Small tables with named rows and columns. After each table, cells are looked up by row and column.

dekidum =
,selet,kimopak,fal,mem,gevikig,dit,kem,vid,votazar
gez,95,134,52,117,44,179,33,68,147
lod,186,143,42,139,114,78,181,29,33
guku,126,43,117,41,98,66,132,166,82
balekos,78,138,84,193,144,43,90,73,63

guku, gevikig -> 98
balekos, votazar -> 63
balekos, gevikig -> 144
balekos, kimopak -> 138
lod, kem -> 181
balekos, vid -> 73
gez, dit -> 179
balekos, selet -> 78
gez, selet -> 95
gez, mem -> 117
balekos, mem -> 193
gez, fal -> 52
lod, votazar -> 33
lod, fal -> 42

fepeliz:
columns: vira, zib, peb
sumak: [134, 141, 171]
dom: [209, 207, 140]
vof: [160, 97, 73]
gagot: [143, 154, 182]
sefuveb: [141, 174, 197]
zikamu: [78, 134, 130]
vir: [128, 147, 108]
govifil: [136, 142, 132]
muzami: [69, 38, 53]

muzami, zib: 38
muzami, peb: 53
dom, zib: 207
sumak, zib: 141
gagot, peb: 182
muzami, vira: 69
sefuveb, zib: 174
zikamu, vira: 78
vir, zib: 147
zikamu, zib: 134
vir, vira: 128
vof, zib: 97
govifil, peb: 132
dom, peb: 140
dom, vira: 209
sumak, peb: 171
vof, vira: 160
Row with the largest zib: dom

Table bafosu
,gof,kib,sof,mopipap
pobu,-37.4,42.5,49.1,52.5
tulegot,59.2,-72.6,-67.2,-74.5
fasu,-15.3,30.9,25.2,23.0
dalopo,-24.1,24.7,28.0,27.1
konora,-5.3,5.8,11.0,6.1
kolele,-96.9,69.5,82.2,87.2
dut,77.9,-70.6,-77.3,-86.6
segi,-8.7,26.6,17.6,24.0
sufanap,65.0,-66.0,-61.3,-58.8
muteka,-47.3,42.6,55.8,50.9

mopipap of sufanap = -58.8
gof of tulegot = 59.2
kib of fasu = 30.9
sof of dut = -77.3
kib of konora = 5.8
gof of fasu = -15.3
sof of tulegot = -67.2
sof of segi = 17.6
gof of muteka = -47.3
mopipap of muteka = 50.9
kib of muteka = 42.6
gof of segi = -8.7
kib of kolele = 69.5
kib of dut = -70.6
mopipap of fasu = 23.0
kib of tulegot = -72.6
gof of dut = 77.9
kib of segi = 26.6
Row with the largest gof: dut

febutod =
fields: tadek, bis, gaf, balez, gavabe, nafeka, fepu, logilum, sanuf
mos: [100, 91, 109, 193, 119, 91, 65, 73, 73]
dumegav: [51, 54, 76, 201, 130, 57, 61, 32, 36]
puz: [88, 85, 101, 141, 191, 93, 28, 84, 83]
mef: [113, 113, 96, 52, 159, 107, 58, 124, 119]
bedaf: [141, 141, 121, 2, 120, 135, 98, 161, 163]
ris: [123, 125, 110, 143, 200, 114, 17, 118, 118]
rofo: [81, 78, 92, 113, 1, 83, 175, 76, 77]
kuz: [55, 50, 81, 171, 70, 71, 115, 32, 36]

mef, balez => 52
mef, gavabe => 159
puz, gaf => 101
rofo, gavabe => 1
mef, logilum => 124
mos, balez => 193

gul.tsv
	dekag	keb	kar	mib
rele	37865	44684	58295	73274
felos	19849	33026	56604	58923
lepi	14594	9798	27267	56721
gop	39299	77380	78907	53885
kibu	61438	39969	19936	10208
kasaf	32051	20842	21801	38963

kasaf, kar: 21801
felos, dekag: 19849
rele, dekag: 37865
gop, mib: 53885
lepi, mib: 56721
felos, keb: 33026
gop, kar: 78907
kibu, kar: 19936
kasaf, keb: 20842
gop, dekag: 39299
felos, mib: 58923
felos, kar: 56604
kasaf, dekag: 32051
kibu, mib: 10208

Table diriti
	tor	rabo
bam	186	197
bev	208	172
logu	71	82
busiso	139	48
vovoli	143	96
siped	211	101
nibuke	59	107

What is the rabo of bev in diriti?
172
What is the rabo of siped in diriti?
101
What is the rabo of vovoli in diriti?
96
What is the rabo of nibuke in diriti?
107
What is the tor of logu in diriti?
71
What is the rabo of bam in diriti?
197
What is the tor of bam in diriti?
186
What is the rabo of busiso in diriti?
48
What is the tor of siped in diriti?
211
What is the tor of nibuke in diriti?
59
What is the rabo of logu in diriti?
82
What is the tor of busiso in diriti?
139
What is the tor of bev in diriti?
208
What is the tor of vovoli in diriti?
143

votamul =
cols = mik, gofub, fuvubu, fen
nal: [53, 42, 16, 13]
rodub: [198, 190, 171, 37]
geruv: [153, 156, 125, 160]

What is the fuvubu of nal in votamul? 16
What is the gofub of rodub in votamul? 190
What is the fen of nal in votamul? 13
What is the gofub of nal in votamul? 42
What is the fen of geruv in votamul? 160
What is the gofub of geruv in votamul? 156
What is the mik of rodub in votamul? 198
What is the fuvubu of geruv in votamul? 125
What is the fuvubu of rodub in votamul? 171
What is the mik of nal in votamul? 53
What is the mik of geruv in votamul? 153
What is the fen of rodub in votamul? 37
Which row has the largest fen? geruv

videbo.tsv
	pip	zil	bov	tapo	vup	roluda
gof	686	-243	-813	-443	-441	-400
sos	-435	-412	-435	-435	-456	-398
gireda	95	-196	-806	-366	-320	-183
bosubi	141	-386	-435	-436	-470	-403
rebo	-213	-394	-470	-403	-427	-435
bur	60	-281	-650	-380	-398	-302
doz	742	-202	-860	-438	-428	-373
mipur	-435	-193	-867	-428	-417	-354

What is the pip of sos in videbo?
-435
What is the pip of mipur in videbo?
-435
What is the tapo of bur in videbo?
-380
What is the zil of bur in videbo?
-281
What is the vup of gof in videbo?
-441
What is the pip of bosubi in videbo?
141
What is the zil of gof in videbo?
-243
What is the tapo of doz in videbo?
-438
What is the roluda of rebo in videbo?
-435
What is the bov of gof in videbo?
-813
What is the roluda of bur in videbo?
-302
What is the pip of rebo in videbo?
-213
What is the zil of mipur in videbo?
-193
What is the zil of rebo in videbo?
-394

gib =
|  | kel | kobigem | rozaga | pusub | tanizu |
|---|---|---|---|---|---|
| tefepu | 29.7 | 38.8 | -88.2 | 18.0 | -41.5 |
| tor | 23.9 | 34.8 | -86.4 | 18.0 | -7.4 |
| dibizu | 59.9 | -3.0 | -99.7 | 18.0 | 14.2 |
| todelub | 49.0 | 79.6 | -28.0 | 18.0 | -9.6 |
| bovor | 27.9 | 34.1 | -73.6 | 18.0 | -17.3 |

What is the rozaga of tefepu in gib?
-88.2
What is the kel of todelub in gib?
49.0
What is the tanizu of tor in gib?
-7.4
What is the kobigem of dibizu in gib?
-3.0
What is the kel of tor in gib?
23.9
What is the rozaga of dibizu in gib?
-99.7
What is the kel of bovor in gib?
27.9
What is the tanizu of bovor in gib?
-17.3
What is the kobigem of todelub in gib?
79.6
What is the rozaga of bovor in gib?
-73.6
What is the kel of tefepu in gib?
29.7
What is the tanizu of tefepu in gib?
-41.5
What is the kel of dibizu in gib?
59.9
What is the pusub of dibizu in gib?
18.0
What is the rozaga of todelub in gib?
-28.0
What is the pusub of tor in gib?
18.0
What is the kobigem of tor in gib?
34.8

Table val
fields: sek, tefo, vok, kot, zibo, nus, mip, bido, divezof
buvise: [135, 20, 83, 73, 48, 125, 69, 103, 75]
bomi: [102, 194, 133, 87, 136, 112, 181, 63, 168]
nul: [64, 165, 115, 157, 130, 95, 109, 155, 135]
puf: [96, 146, 118, 127, 130, 114, 117, 114, 130]
bamuk: [109, 100, 110, 155, 130, 134, 60, 140, 99]
dov: [135, 94, 117, 106, 148, 99, 108, 79, 74]
sezegu: [70, 163, 106, 146, 49, 210, 76, 168, 225]
talu: [73, 111, 88, 71, 31, 89, 134, 125, 140]
gega: [74, 190, 127, 140, 150, 93, 142, 121, 146]
zipifis: [158, 178, 157, 104, 237, 108, 172, 12, 104]

zipifis, bido: 12
bamuk, vok: 110
bomi, kot: 87
dov, kot: 106
zipifis, sek: 158
buvise, zibo: 48
nul, zibo: 130
sezegu, vok: 106
zipifis, mip: 172

zitat =
columns: bab, zet, gekato, zif, viruset
figake: [178, 124, 149, 178, 63]
fol: [186, 133, 146, 185, 76]
bofu: [130, 82, 149, 194, 70]
poz: [128, 111, 151, 156, 105]
patozu: [135, 86, 148, 198, 76]
vebemu: [171, 143, 145, 169, 117]
kozegu: [94, 157, 150, 94, 227]
ged: [141, 126, 151, 149, 108]
pezu: [189, 111, 146, 207, 41]
gefitu: [157, 85, 147, 215, 49]
zimi: [142, 181, 146, 111, 211]

What is the gekato of figake in zitat?
149
What is the zif of ged in zitat?
149
What is the viruset of vebemu in zitat?
117
What is the bab of ged in zitat?
141
What is the bab of gefitu in zitat?
157
What is the zif of gefitu in zitat?
215
What is the viruset of fol in zitat?
76
What is the zet of zimi in zitat?
181
What is the zif of pezu in zitat?
207
What is the viruset of bofu in zitat?
70
What is the viruset of gefitu in zitat?
49
What is the bab of figake in zitat?
178
What is the zif of poz in zitat?
156
What is the zif of bofu in zitat?
194
What is the viruset of patozu in zitat?
76
What is the viruset of pezu in zitat?
41
What is the viruset of poz in zitat?
105
Which row has the largest viruset? kozegu

